Below is a small trained network, with its code and all its weights. Each question gives an input and a class and asks what happens when units are switched off, that is, made to give their printed mean instead of their output.

import numpy as np


def w(rows, s, z=0):
    codes = np.array(rows[::2]) - 128.0
    scale = np.full(codes.shape[1], s)
    scale[-1] = z or s
    return codes * scale


def f(y):
    return y / 2 * (1 + np.tanh(0.7978845608 * (y + 0.044715 * y**3)))


def log_softmax(a):
    a = a - a.max(-1, keepdims=True)
    return a - np.log(np.exp(a).sum(-1, keepdims=True))


def net(x, mask):
    res = np.array(x, float).reshape(1, 6) / 4 @ E
    y = f(res @ A[0][:, :-1].T + A[0][:, -1])
    res = res + np.where(mask, y, B[0][:, -1]) @ B[0][:, :-1]
    return log_softmax(res[-1] @ U[:, :-1].T + U[:, -1])


A, B = {}, {}
E = w([
[105,105,113,149],'x0',
[84,115,73,135],'x1',
[84,174,87,4],'x2',
[181,134,34,144],'x3',
[204,126,174,84],'x4',
[123,24,111,102],'x5',
],0.011)
A[0] = w([
[26,71,151,179,109],'N1',
[178,136,84,101,141],'N2',
[94,204,59,65,120],'N3',
[170,130,118,193,254],'N4',
[99,139,57,124,144],'N5',
[102,125,213,74,121],'N6',
[83,152,147,172,168],'N7',
[152,207,191,206,108],'N8',
[19,47,142,134,131],'N9',
[220,91,129,157,156],'N10',
[172,78,144,92,154],'N11',
[9,97,175,177,141],'N12',
[175,84,140,103,89],'N13',
[132,207,40,130,144],'N14',
[192,64,127,100,166],'N15',
[71,144,107,77,148],'N16',
[104,135,153,91,132],'N17',
[196,195,164,101,134],'N18',
],0.012,0.0053)
B[0] = w([
[49,40,159,111,220],'N1',
[222,82,34,254,180],'N2',
[122,108,53,113,229],'N3',
[100,174,217,193,254],'N4',
[84,225,114,62,190],'N5',
[210,161,104,2,221],'N6',
[67,118,233,76,180],'N7',
[151,193,179,159,230],'N8',
[30,36,140,102,230],'N9',
[183,100,207,137,244],'N10',
[219,87,93,126,211],'N11',
[61,134,136,59,226],'N12',
[234,102,83,123,179],'N13',
[23,249,31,229,210],'N14',
[251,48,121,175,233],'N15',
[164,138,7,47,200],'N16',
[146,95,117,64,166],'N17',
[152,171,160,145,223],'N18',
],0.0068,0.0087)
U = w([
[254,86,154,208,194],'0',
[136,179,210,226,213],'1',
[146,89,137,109,85],'2',
[66,225,29,182,115],'3',
[153,148,82,93,87],'4',
[13,82,191,108,87],'5',
[159,213,201,44,1],'6',
[143,226,251,197,186],'7',
],0.009,0.004)

Each question gives the input, the list of numbers given to net, and the class t.
The units are the neurons (one row each of A and B). Each row of codes is followed by its name. A weight is (code - 128) times the scale printed after its matrix; where a second scale follows, it is the last column's (A, B and U).
mask holds one flag per neuron, in row order. A switched-off neuron (its flag False) gives its mean, the last column of its row in B, instead of its output. The means were averaged over made-up inputs and are rounded, as every weight is.
A unit's drop is (log p(t) with every unit on - log p(t) with that unit switched off) / (log p(t) with every unit on - log p(t) with every unit switched off).
The circuit of an input: a set's keep is (log p(t) with only the set's units on - log p(t) with every unit switched off) / (log p(t) with every unit on - log p(t) with every unit switched off). Starting from the 12 units with the biggest drops (on a tie, the unit counted first), units are removed one at a time, each time the one whose removal leaves the highest keep (on an exact tie, the one counted first), for as long as the keep stays at least 0.8.
circuit, biggest first: the units of the circuit, biggest drop first
unit that matters most: the unit with the biggest drop
k most important neurons: the k neurons with the biggest drops, biggest first
drop of u: that unit's drop, to one decimal
input [3,-5,8,8,1,3], class 3: circuit, biggest first	N14
input [3,-1,2,-3,5,2], class 0: circuit, biggest first	N12, N5
input [-6,-2,8,8,3,6], class 0: 3 most important neurons	N2, N15, N11
input [-2,-6,1,-7,4,7], class 0: 2 most important neurons	N15, N11
input [3,-2,-8,-3,-5,-1], class 5: circuit, biggest first	N1, N12
input [3,-6,7,7,3,3], class 0: 3 most important neurons	N2, N15, N12
input [-7,5,4,-2,-1,3], class 3: 2 most important neurons	N10, N15
input [2,5,2,-1,-6,2], class 5: 2 most important neurons	N9, N1
input [-5,0,6,-2,-7,3], class 3: 2 most important neurons	N16, N3
input [-7,-3,-5,5,-5,0], class 1: drop of N18	0.1
input [3,-4,3,5,2,-1], class 3: drop of N14	0.5
input [5,-7,1,-7,5,-1], class 6: drop of N6	0.6
input [4,-8,-4,8,-2,-1], class 1: drop of N11	0.2
input [-1,0,-2,8,0,-3], class 3: unit that matters most	N14
